[-0.61  0.30 -1.29  0.25 -0.24 -1.18 -1.86  0.37  1.19  0.67 -0.25  0.04
 -0.63  1.05  1.09  1.33 -0.35 -0.43  0.14  1.21]  furit:<35>
[ 2.50 -3.69  1.13  1.99  0.13 -0.96  0.87 -0.35 -0.09 -1.07 -0.42  0.54
 -0.22 -1.06  2.62 -3.51  0.03  3.07 -0.98  0.65]  setur:<25>
[ 0.55  0.77 -2.03  1.69 -1.19 -1.00 -0.79  1.04  0.16  0.93  0.25  1.35
 -0.93  1.11  2.53  0.16 -0.05  2.28 -0.10 -8.26]  nulur:<44>
[ 0.66 -1.48 -0.73 -2.07  0.03 -0.81 -1.52 -3.07 -1.10  0.27 -0.14  1.72
  1.60  1.75  0.67 -3.65 -0.06 -3.62 -0.40  2.03]  sirag:<34>
[ 4.21 -2.33  1.03 -0.46  0.10 -0.43 -0.22 -0.57  0.32 -0.63 -1.28  1.20
  0.44 -1.04  2.55 -3.38 -0.12  0.78  0.22 -2.05]  setur:<39>
[ 0.41  1.54 -1.18 -0.76  0.70 -0.78 -0.53 -1.42 -1.35  1.61  0.92  0.05
  1.38  1.21  1.61 -4.40 -0.64  0.71 -0.36  3.38]  nulur:<21>
[ 2.04 -2.29 -0.80 -0.37  0.41 -0.57 -1.06 -0.76  1.11  0.10 -0.44  1.08
  0.34 -0.66  1.73 -1.51  2.21  0.92 -0.13 -0.60]  setur:<37>
[ 2.07 -1.46  0.21  1.43  0.25 -1.44 -0.05 -0.74  2.14 -0.43  0.49 -0.03
  1.34 -0.33  1.42 -1.38 -0.06  0.11 -0.44 -0.90]  sirag:<50>
[ 2.57 -2.24  0.31  0.72  1.18 -2.50 -0.68 -1.99  1.14 -0.42 -1.92 -1.87
  0.86  0.44  2.16 -1.68 -0.29  0.42 -1.17 -0.32]  sirag:<42>
[ 4.01 -4.16 -2.00  1.15 -0.58  0.42 -2.22  0.94  0.11 -0.02 -0.69  1.96
 -0.64  0.28  4.23 -1.66  0.34 -1.65 -0.93 -0.61]  furit:<16>
[ 1.53  0.48 -1.16 -1.89 -1.33 -2.51 -0.42  0.32  1.81  0.69  0.50  0.82
  0.40  0.67  1.22 -2.20  0.11 -1.20 -1.25  2.02]  nulur:<44>
[ 1.87 -2.20  2.08 -0.74 -0.28 -1.23 -0.07 -2.40 -0.09 -0.91 -0.34  2.34
 -0.45 -0.19  1.50 -5.46 -0.82 -1.06 -0.21  1.68]  setur:<37>
[ 1.25 -2.33 -0.81 -1.01 -0.32 -1.35 -0.19  0.20 -1.33 -0.29 -1.71  0.92
  2.57 -0.76  2.51 -4.14 -0.02  3.94 -0.19  0.99]  setur:<25>
[ 5.39 -0.95 -1.12  1.70  0.14 -2.44 -0.57 -1.67  2.01 -0.45  0.99  1.56
  0.56  0.06  3.74 -5.28 -0.13  1.22 -1.32 -0.81]  sirag:<50>
[ 2.81 -3.22 -0.15  0.91  0.27  0.41 -0.71 -0.66 -1.74 -0.98 -0.66  0.39
  0.78 -1.69  3.04 -5.33  6.02  0.25 -0.34 -0.24]  setur:<25>
[-0.36 -2.91 -0.32  1.22  0.45  2.34  0.23  1.36 -0.65 -0.48 -0.91 -0.11
  1.19 -0.02  1.28 -2.65 -0.52  1.31 -0.09  0.07]  setur:<39>
[ 3.49  1.08 -0.03 -0.98 -0.20 -1.79 -2.36  0.34  0.15  0.50 -0.04  1.77
 -0.35  1.17  2.29 -0.59 -0.88 -2.10 -0.30 -0.79]  furit:<35>
[ 2.19  0.76  0.21 -1.02 -1.73 -2.05 -1.98  1.35  0.68  0.44 -0.38  2.38
 -0.49  0.58  2.42  1.69 -0.58 -2.47 -1.15  0.23]  furit:<35>
[-4.24  3.18 -5.88 -2.64 -1.81 -1.73  1.96 -2.69  3.39  2.31  0.83  1.08
  2.04  1.86 -5.35  2.34 -0.58 -2.14 -0.23  2.89]  sirag:<42>
[ 1.22  0.70 -0.13  0.25 -0.44 -0.86 -1.44  2.46  0.48  0.72  0.40  0.80
 -0.24  0.81  0.28  0.56 -0.98 -2.94  0.17  0.35]  furit:<35>
[ 1.47 -0.70 -0.35  0.21 -1.21 -1.62 -4.10  0.70  1.05  0.64 -0.34  1.46
 -0.43  0.36  2.61 -0.98 -0.18 -0.34 -0.03  0.93]  furit:<35>
[ 3.42 -0.05 -1.93 -0.18 -0.33 -1.74 -0.64 -1.00 -0.76  0.73  0.60  1.71
  1.03  1.25  4.12 -2.77 -0.23  0.77 -0.89  0.22]  nulur:<21>
[ 4.84 -2.57  0.42 -0.35 -1.23 -1.56  0.25 -0.37 -0.74 -1.00  0.41  0.69
  1.00 -0.84  3.89 -7.44 -0.58  1.09  1.00  2.65]  setur:<25>
[ 1.48 -0.45 -0.20  0.45 -0.79 -1.38 -0.34  1.07  0.15  0.63  0.75  1.64
  0.60  1.44  0.91  1.28 -0.19  0.40 -0.72  2.28]  furit:<35>
[ 3.20 -1.93 -0.40  1.52  0.25 -0.42 -0.49  0.15  1.32 -0.48 -1.77  1.75
  0.92 -0.85  3.66 -2.36  0.35  0.78 -1.00 -1.96]  sirag:<50>
[ 1.85  0.47 -1.06  3.01  0.67 -2.76 -1.50 -1.25  0.04  1.33 -0.72  2.39
 -0.24  0.58  7.60 -4.66  0.64 -0.52 -0.03 -0.71]  nulur:<21>
[ 2.46 -6.53  0.32 -0.25  0.06 -0.80 -2.19 -1.12 -0.74 -0.49 -0.48  0.35
  0.94 -0.70  4.89 -4.36 -0.01  0.20  0.78  0.29]  sirag:<34>
[ 2.30  2.19 -2.39  0.23  1.19 -1.96 -0.29 -0.71 -0.62 -0.42 -0.20  2.39
  1.69  1.49  3.24 -2.39 -0.07  0.36 -0.75  0.59]  nulur:<44>
[-0.10  1.30 -1.75  0.38 -0.02 -0.25  0.51  1.54  3.73 -0.09  0.12 -0.36
  1.21  0.63 -1.91  1.08 -0.38  0.15  0.69  0.24]  sirag:<50>

[-0.40 -0.59 -1.02 -3.13  3.20  0.97  0.44 -1.19  0.93 -0.68 -1.36  3.85
  0.69  0.90  3.61 -1.97  0.10 -2.18 -1.36  0.57]  D:velu
[-1.69 -1.06 -0.65 -0.51  2.33  1.64  0.61 -0.53  1.52 -0.48 -0.63  2.90
  0.30  0.54  2.07 -0.96  0.09 -2.28  1.81  0.37]  D:Seg
[-0.92 -4.18 -2.12  0.22 -2.12 -0.14 -1.45 -0.83  0.23 -0.86 -0.42  0.38
  1.90 -0.90  0.14 -0.13  0.60 -2.59  3.11  0.19]  D:Seg
[-2.53 -2.83 -0.92 -1.71  2.38  1.25  0.63 -0.76  1.60 -1.32 -0.54  3.64
  0.08  0.63  3.71 -0.34 -0.02 -2.91  2.98  0.17]  D:Seg
[-1.72 -0.12 -0.64  1.02  0.91  0.35  0.16  0.90 -0.10  0.73 -0.18  1.09
  1.42 -0.62  3.31 -0.86  0.83  1.66  4.39  0.14]  G:suni
[-0.54 -3.74 -2.98 -1.89  0.55  1.61  0.51 -1.05 -0.01  0.14 -1.39  3.50
  0.98 -0.66  2.85 -1.76  0.95 -3.25  2.32  0.97]  D:Seg
[-1.77 -0.22 -0.89 -0.53  1.44  0.96 -1.28  0.01  0.24 -0.39  0.11  1.59
  0.94 -0.26  3.36 -1.27  0.19  0.08  4.08  1.02]  G:suni
[-1.73 -3.50 -1.50 -1.20  1.05  1.02  0.32 -0.35  2.14 -3.83 -0.88  3.35
  0.62  0.16  4.11 -1.81  1.45 -2.99  3.19  1.27]  D:Seg
[-0.85  1.77  1.25 -0.43  3.21  0.62  1.21  0.44  0.43  0.66  0.51  1.52
 -0.72  0.14  2.38  0.09  0.40  0.96  0.39  0.08]  G:suni
[-2.76 -0.75 -0.24  0.11  2.60 -1.17 -0.14  0.30  0.92 -0.74  0.08  2.17
  0.84  0.22  5.11 -0.59 -0.09  0.60  5.03  0.68]  G:suni
[-1.48 -1.08 -1.09 -0.51  1.77  0.30 -0.49 -0.04 -0.33  0.20  0.07  3.14
  1.08 -0.64  3.88 -0.68  0.60 -0.28  4.10  0.52]  G:suni
[-0.67  0.54 -1.57  0.72 -0.13  0.09 -0.64 -0.60 -0.65 -0.74  0.08  0.39
  1.73 -0.50  1.59 -0.11  0.84  1.06  1.90 -0.02]  G:paf
[-2.69  0.59  1.22  1.08  2.36  0.63  0.54  0.84  0.28 -0.97  1.16  0.63
  0.20  0.31  3.00  0.56 -1.45  1.08  3.82  0.43]  G:suni
[-1.39  0.55 -0.59 -1.04  2.48  0.37  0.16  0.53  0.75  0.75 -0.42  2.93
  0.31 -0.32  7.93 -1.50  0.70 -0.15  2.61 -0.35]  G:suni
[-1.72  1.89  0.55 -0.11  3.46  0.09  0.32 -0.62 -0.50  0.33 -0.45  2.53
  0.84  0.88  4.62  0.19 -0.25  1.28  2.33  0.83]  G:paf
[-2.49  0.42  0.60  1.01 -0.16 -0.37 -0.20  0.74  1.04 -1.02  0.56 -0.46
  2.00  0.19  3.82  0.74 -0.65  0.50  5.08  0.26]  G:suni
[-1.63  0.59  0.66  0.61  1.28  0.29  0.27  0.70  0.19 -0.07  0.53  0.45
  0.49 -0.14  1.52  0.24 -0.17  1.15  2.45  0.50]  G:suni
[-2.92 -0.51 -0.58 -1.66  3.96  0.58  0.54  0.63  1.27 -0.57 -0.51  4.58
  0.74  0.29  6.12 -1.15  0.05  0.99  4.64  0.75]  G:suni
[-0.06 -0.25 -1.72 -3.10  3.76  1.20  0.57 -1.26 -0.13 -0.21 -0.11  5.11
 -0.40  0.94  4.05 -1.97  0.48 -2.19 -0.94  0.49]  D:velu
[-1.56 -3.09 -2.26 -1.45  2.57  2.59 -0.13 -0.99  1.75  0.26 -1.61  4.02
  0.83 -0.25  4.18 -2.15  0.99 -2.78  3.78  1.33]  D:Seg
[-0.69 -2.76 -1.55 -1.84  2.67  1.79 -1.01 -0.60  0.92 -0.09 -1.03  4.78
  0.30 -0.26  4.84 -2.09  1.35 -2.13  3.25  0.79]  D:Seg
[-2.23 -1.83 -1.11 -1.67  3.35  0.95  0.04 -0.47  1.11 -0.61 -0.86  5.46
  0.07  0.28  5.00 -1.53  0.32 -2.47  3.10  0.83]  D:Seg
[-1.21  2.71  0.66 -0.82  3.76  0.58 -0.71 -0.41 -0.68 -0.03 -0.17  2.40
  0.59  0.52  4.11  0.39 -0.31  1.28  1.59  0.34]  G:paf
[-2.34  0.38  0.07 -0.18  2.40 -0.05 -1.60  0.41  0.32 -0.43  0.21  1.25
  0.64  0.41  3.12  0.34 -0.61  0.42  2.97  0.63]  G:suni
[-1.60 -1.59 -2.29 -1.43  1.67  1.00 -0.34 -1.05  1.37 -0.33 -0.93  3.86
  0.81  0.08  3.52 -0.80  0.66 -2.52  2.34  1.69]  D:Seg
[-0.71  0.60 -1.10  0.62  1.07  0.19 -0.95 -0.47 -0.83 -0.08 -0.04  0.80
  1.93  0.09  2.57  0.22  1.27  0.47  2.79  0.74]  G:paf
[-1.92 -0.96 -0.27 -1.76  3.04  2.46  0.73 -0.03  2.21 -0.30 -0.58  4.76
 -0.23  0.32  4.61 -1.54  0.56 -2.39  3.93  0.29]  D:Seg
[ 1.48 -2.63 -5.01 -2.48 -0.04  1.72 -0.46 -1.82 -0.84  1.86 -2.04  4.07
  2.06 -1.31  1.75 -4.27  2.83 -2.11  0.87  0.12]  D:velu
[ 0.36 -2.95 -4.57 -3.36  1.36  2.71 -0.41 -1.50 -0.03  0.83 -2.03  5.85
  2.30 -1.14  4.04 -4.00  2.55 -3.03  1.29  0.63]  D:velu
[-1.26  0.06  0.19  0.38  2.19  0.97  0.09 -0.04 -0.29  0.99 -0.36  0.96
  0.68  0.38  3.46 -0.71  1.31  0.03  3.27  0.36]  G:suni

[-1.60 -0.30  1.76 -1.41 -0.83 -0.79 -0.36 -0.63 -0.81  0.83  0.16  0.86
 -0.56  2.00 -0.47 -0.36  0.44  0.88 -0.67  1.43]  ras:(77)
[-1.12  0.34  2.42 -1.55 -0.35 -1.79 -0.43 -0.67 -0.42  0.75  0.43  0.73
 -0.88  4.01  0.14  0.70  0.38  1.26  0.56 -1.43]  Dared:(82)
[-1.07 -0.56  1.08  0.02 -0.05 -0.83 -0.12 -0.20 -0.49  1.12  0.05  0.81
 -0.55  1.11  0.11 -0.29  0.16  0.49  0.09  1.46]  ras:(77)
[-0.72  0.55  1.22 -2.09 -1.04 -1.56 -0.73 -0.67  0.51  0.94 -0.02  1.01
 -0.78  3.20  0.48  0.88 -0.15  1.33  0.03 -1.77]  Dared:(82)
[-0.30 -1.04 -1.27  0.43  0.09 -1.14 -0.22 -0.30 -0.67  1.14  0.15 -0.33
 -0.23  4.76 -0.60  0.00  0.14  0.89 -0.09  0.46]  ras:(85)
[-0.92 -0.84  0.45  0.68 -0.46 -0.76 -0.36 -0.28 -0.80  1.94 -0.13 -0.69
 -0.65  2.07 -0.72  0.22 -0.40  0.57 -0.29  1.26]  ras:(85)
[-1.24  0.38  0.92 -2.17 -0.46 -1.44 -0.55 -0.62 -0.25  0.00  0.36  0.75
 -0.30  3.65  0.07  0.43  0.34  1.22 -0.27 -0.88]  Dared:(82)
[-2.07  0.66  3.99 -1.88 -0.15 -2.09 -0.57 -0.57 -0.94  0.47  0.69  0.67
 -0.93  3.50  0.45  0.69  0.80  1.62 -0.01 -1.81]  Dared:(86)
[-1.63 -1.01  2.74  1.11 -0.21 -0.95 -0.11 -0.36 -1.33  1.88  0.24 -0.21
 -0.85  0.18 -0.12 -0.06  0.18  0.46 -0.82  2.47]  ras:(85)
